Here is a tiny trained network, its code and every weight. The questions are about switching its units off for an input and a class, where a switched-off unit gives its printed mean instead of its output.

import numpy as np


def w(rows, s, z=0):
    codes = np.array(rows[::2]) - 128.0
    scale = np.full(codes.shape[1], s)
    scale[-1] = z or s
    return codes * scale


def f(y):
    return np.maximum(y, 0)


def log_softmax(a):
    a = a - a.max(-1, keepdims=True)
    return a - np.log(np.exp(a).sum(-1, keepdims=True))


def net(x, mask):
    res = np.array(x, float).reshape(1, 3) / 4 @ E
    y = f(res @ A[0][:, :-1].T + A[0][:, -1])
    res = res + np.where(mask, y, B[0][:, -1]) @ B[0][:, :-1]
    return log_softmax(res[-1] @ U[:, :-1].T + U[:, -1])


A, B = {}, {}
E = w([
[78,167,164,10,173,19,132,110,165],'x0',
[154,57,176,101,174,92,81,252,110],'x1',
[66,49,67,153,147,89,211,87,86],'x2',
],0.013)
A[0] = w([
[173,132,145,144,90,192,94,178,77,206],'N0',
[68,165,105,98,147,96,151,110,127,113],'N1',
[169,89,91,164,129,173,107,103,96,254],'N2',
[184,108,121,174,121,155,112,160,135,197],'N3',
[130,158,141,72,115,99,96,155,150,110],'N4',
[217,171,155,113,158,137,85,193,154,131],'N5',
[102,145,188,72,154,91,148,130,153,158],'N6',
[103,128,94,130,92,124,207,39,120,130],'N7',
[118,48,132,144,148,71,146,164,65,20],'N8',
[159,250,166,146,56,138,104,81,161,225],'N9',
[129,137,79,176,71,180,188,114,111,233],'N10',
[94,181,128,68,142,85,147,80,148,78],'N11',
],0.014,0.0056)
B[0] = w([
[144,52,104,101,150,118,154,202,73,229],'N0',
[34,131,80,71,138,71,172,159,55,198],'N1',
[169,131,198,184,148,162,102,142,140,220],'N2',
[107,106,108,164,103,137,142,212,75,207],'N3',
[142,163,134,85,140,107,63,167,161,209],'N4',
[122,147,91,76,194,190,80,124,65,251],'N5',
[116,158,49,51,139,131,137,75,191,236],'N6',
[70,144,103,138,189,197,132,155,72,240],'N7',
[160,108,148,177,23,86,162,61,241,224],'N8',
[153,38,174,139,10,73,182,56,211,248],'N9',
[129,154,168,185,172,203,111,114,130,245],'N10',
[91,99,70,74,171,71,144,166,125,216],'N11',
],0.012,0.017)
U = w([
[171,30,176,202,53,127,153,124,164,252],'0',
[89,74,88,96,168,113,151,194,3,135],'1',
[106,113,125,93,74,60,173,67,204,137],'2',
[131,197,108,84,199,136,15,135,140,46],'3',
[113,211,147,177,183,189,122,115,71,59],'4',
],0.012,0.0031)

Each question gives the input, the list of numbers given to net, and the class t.
The units are the neurons (one row each of A and B). Each row of codes is followed by its name. A weight is (code - 128) times the scale printed after its matrix; where a second scale follows, it is the last column's (A, B and U).
mask holds one flag per neuron, in row order. A switched-off neuron (its flag False) gives its mean, the last column of its row in B, instead of its output. The means were averaged over made-up inputs and are rounded, as every weight is.
A unit's drop is (log p(t) with every unit on - log p(t) with that unit switched off) / (log p(t) with every unit on - log p(t) with every unit switched off).
The circuit of an input: a set's keep is (log p(t) with only the set's units on - log p(t) with every unit switched off) / (log p(t) with every unit on - log p(t) with every unit switched off). Starting from all 12 units, units are removed one at a time, each time the one whose removal leaves the highest keep (on an exact tie, the one counted first), for as long as the keep stays at least 0.8.
circuit, biggest first: the units of the circuit, biggest drop first
unit that matters most: the unit with the biggest drop
top k neurons: the k neurons with the biggest drops, biggest first
drop of u: that unit's drop, to one decimal
input [2,1,3], class 2: unit that matters most	N5
input [0,-3,4], class 4: circuit, biggest first	[N0, N10]
input [0,-7,-4], class 0: circuit, biggest first	[N9, N6]
input [3,7,1], class 2: top 2 neurons	[N8, N7]
input [7,8,1], class 2: top 3 neurons	[N8, N7, N10]
input [2,1,4], class 2: top 2 neurons	[N5, N0]
input [3,-5,1], class 1: top 3 neurons	[N7, N8, N1]
input [-5,8,1], class 0: top 4 neurons	[N8, N7, N1, N11]
input [-2,3,1], class 0: top 2 neurons	[N7, N1]
input [-5,1,-6], class 1: top 3 neurons	[N5, N0, N8]
input [-2,-4,1], class 4: top 2 neurons	[N8, N7]
input [-6,-8,2], class 4: top 2 neurons	[N7, N10]
input [-2,1,7], class 0: top 2 neurons	[N8, N5]
input [6,3,8], class 2: circuit, biggest first	[N8]
input [5,-4,1], class 1: top 3 neurons	[N8, N7, N1]
input [1,0,-7], class 2: top 2 neurons	[N9, N7]
input [-4,0,-3], class 0: drop of N7	1.6
input [-4,2,7], class 0: drop of N8	0.4
input [5,8,2], class 2: drop of N8	0.8
input [-1,-8,1], class 4: circuit, biggest first	[N10]
